Below are the code and all the weights of a small trained network. Each question names an input and a target symbol and asks about switching units off, where a switched-off unit gives its printed mean instead of its output.

import numpy as np


def w(rows, s, z=0):
    codes = np.array(rows[::2]) - 128.0
    scale = np.full(codes.shape[1], s)
    scale[-1] = z or s
    return codes * scale


def f(y):
    return np.maximum(y, 0)


def softmax(a):
    e = np.exp(a - a.max(-1, keepdims=True))
    return e / e.sum(-1, keepdims=True)


def log_softmax(a):
    a = a - a.max(-1, keepdims=True)
    return a - np.log(np.exp(a).sum(-1, keepdims=True))


def net(x, mask):
    ids = ['αβγζπφω'.index(c) for c in x.split()]
    T = len(ids)
    res = E[ids] + P[:T]
    u = 0
    for l in range(2):
        q, k, v = (res @ M[l].T for M in (Q, K, V))
        z = softmax(np.where(np.tri(T) > 0, q @ k.T / 3**0.5, -1e9)) @ v
        res = res + np.where(mask[u], z, O[l][:, -1]) @ O[l][:, :-1]
        u += 1
        y = f(res @ A[l][:, :-1].T + A[l][:, -1])
        res = res + np.where(mask[u : u + 4], y, B[l][:, -1]) @ B[l][:, :-1]
        u += 4
    return log_softmax(res[-1] @ U[:, :-1].T + U[:, -1])


Q, K, V, O, A, B = {}, {}, {}, {}, {}, {}
E = w([
[210,138,163],'α',
[217,132,116],'β',
[199,145,186],'γ',
[144,107,37],'ζ',
[195,6,86],'π',
[136,125,54],'φ',
[115,192,181],'ω',
],0.022)
P = w([
[254,136,91],'0',
[219,118,105],'1',
[200,118,111],'2',
[175,123,115],'3',
[151,122,114],'4',
[133,124,122],'5',
[114,122,127],'6',
[97,120,132],'7',
[76,117,133],'8',
[61,117,139],'9',
[49,114,145],'10',
[20,102,139],'11',
[28,112,144],'12',
[101,137,139],'13',
],0.011)
Q[0] = w([
[76,196,73],'L0H1',
[79,254,174],'L0H1',
[235,115,237],'L0H1',
],0.007)
K[0] = w([
[249,193,165],'L0H1',
[163,166,214],'L0H1',
[2,45,166],'L0H1',
],0.0093)
V[0] = w([
[108,79,59],'L0H1',
[167,173,161],'L0H1',
[253,185,158],'L0H1',
],0.0059)
O[0] = w([
[161,70,137,153],'L0H1',
[103,177,27,145],'L0H1',
[200,253,143,255],'L0H1',
],0.0054,0.0064)
A[0] = w([
[149,134,124,128],'L0N1',
[125,21,12,89],'L0N2',
[166,14,104,251],'L0N3',
[149,142,119,2],'L0N4',
],0.011,0.0055)
B[0] = w([
[39,123,72,165],'L0N1',
[225,206,91,217],'L0N2',
[40,181,253,255],'L0N3',
[238,197,89,132],'L0N4',
],0.0056,0.0092)
Q[1] = w([
[166,86,246],'L1H1',
[52,158,32],'L1H1',
[132,160,174],'L1H1',
],0.014)
K[1] = w([
[1,63,116],'L1H1',
[235,176,134],'L1H1',
[5,158,82],'L1H1',
],0.0075)
V[1] = w([
[202,106,100],'L1H1',
[139,67,224],'L1H1',
[176,5,85],'L1H1',
],0.013)
O[1] = w([
[123,52,181,203],'L1H1',
[170,168,172,81],'L1H1',
[254,101,148,7],'L1H1',
],0.0095,0.013)
A[1] = w([
[142,7,113,120],'L1N1',
[156,140,112,254],'L1N2',
[180,84,184,115],'L1N3',
[125,138,201,40],'L1N4',
],0.017,0.0087)
B[1] = w([
[111,134,170,178],'L1N1',
[135,214,111,230],'L1N2',
[52,137,114,243],'L1N3',
[247,16,47,255],'L1N4',
],0.012,0.006)
U = w([
[72,130,146,91],'α',
[86,29,212,132],'β',
[95,51,4,69],'γ',
[146,139,69,89],'ζ',
[194,203,210,253],'π',
[156,161,61,146],'φ',
[167,72,8,126],'ω',
],0.011,0.006)

Each question gives the input, a string of symbols that net reads in full, and the target symbol t.
The units are the heads (3 rows each of Q, K, V and O) and the neurons (one row each of A and B). Each row of codes is followed by its name. A weight is (code - 128) times the scale printed after its matrix; where a second scale follows, it is the last column's (O, A, B and U).
mask holds one flag per unit, layer by layer, with each layer's heads first. A switched-off unit (its flag False) gives its mean, the last column of its rows in O or B, instead of its output. The means were averaged over made-up inputs and are rounded, as every weight is.
A unit's drop is (log p(t) with every unit on - log p(t) with that unit switched off) / (log p(t) with every unit on - log p(t) with every unit switched off).
The circuit of an input: a set's keep is (log p(t) with only the set's units on - log p(t) with every unit switched off) / (log p(t) with every unit on - log p(t) with every unit switched off). Starting from all 10 units, units are removed one at a time, each time the one whose removal leaves the highest keep (on an exact tie, the one counted first), for as long as the keep stays at least 0.8.
units of the circuit, in order: the units of the circuit, biggest drop first
most important unit: the unit with the biggest drop
k most important neurons: the k neurons with the biggest drops, biggest first
k most important neurons of layer l: the k neurons of layer l with the biggest drops, biggest first
drop when u is switched off: that unit's drop, to one decimal
input γ γ β γ ω ζ φ α φ α, target β: most important unit	L0H1
input γ γ β φ γ π π γ φ β, target β: units of the circuit, in order	L0N2, L0H1
input φ ω π, target α: units of the circuit, in order	L0N2, L0N3, L1H1
input β π φ γ φ, target β: units of the circuit, in order	L1H1, L0H1, L1N1, L0N3
input γ γ φ γ, target β: units of the circuit, in order	L1H1, L0H1, L0N2
input γ γ π γ γ γ ζ β π γ φ φ α α, target β: 2 most important neurons of layer 0	L0N2, L0N3
input φ γ γ γ γ ζ ω ζ γ γ γ π π φ, target φ: 2 most important neurons	L0N3, L1N4
input γ ω ζ γ ω γ α, target α: units of the circuit, in order	L0N2, L1H1
input γ π β ω, target α: 2 most important neurons	L1N4, L0N2
input ω α φ α β β β γ β, target π: 2 most important neurons	L1N4, L1N3
input φ γ γ φ φ, target φ: 2 most important neurons of layer 0	L0N2, L0N1
input γ γ γ π π γ π π π γ ζ ω γ π, target α: units of the circuit, in order	L0N2, L1H1, L0N3
input γ ω φ γ φ ω β, target α: units of the circuit, in order	L1N4, L1H1
input π π φ, target π: most important unit	L0N3
input φ φ π γ β γ γ ζ, target φ: units of the circuit, in order	L0N2, L1N2, L1N4
input π π ω ζ, target π: units of the circuit, in order	L1H1, L1N4
input α γ π φ β γ α φ γ φ φ ω φ β, target γ: units of the circuit, in order	L0H1, L1H1
input φ ζ γ γ β γ γ φ β π φ ω β, target α: 2 most important neurons	L0N2, L1N4
input π γ β ζ, target π: 2 most important neurons of layer 0	L0N3, L0N2
input γ β γ γ γ π α, target ω: most important neuron of layer 1	L1N4
input ω β γ φ γ ω φ φ α γ γ π, target ω: 2 most important neurons of layer 1	L1N4, L1N1
input γ φ γ π, target β: 2 most important neurons of layer 1	L1N1, L1N3
input φ π γ γ γ ζ α α π γ γ γ φ ζ, target φ: drop when L0H1 is switched off	-0.1
input γ γ γ φ γ γ γ β π β, target π: drop when L1H1 is switched off	1.9
input φ ζ γ γ ω γ, target α: drop when L1H1 is switched off	0.9
input β γ ω γ γ φ ω γ ζ ζ, target β: drop when L1N1 is switched off	0.8
input β γ φ ω γ β π ζ φ ω ζ φ, target β: most important unit	L1H1
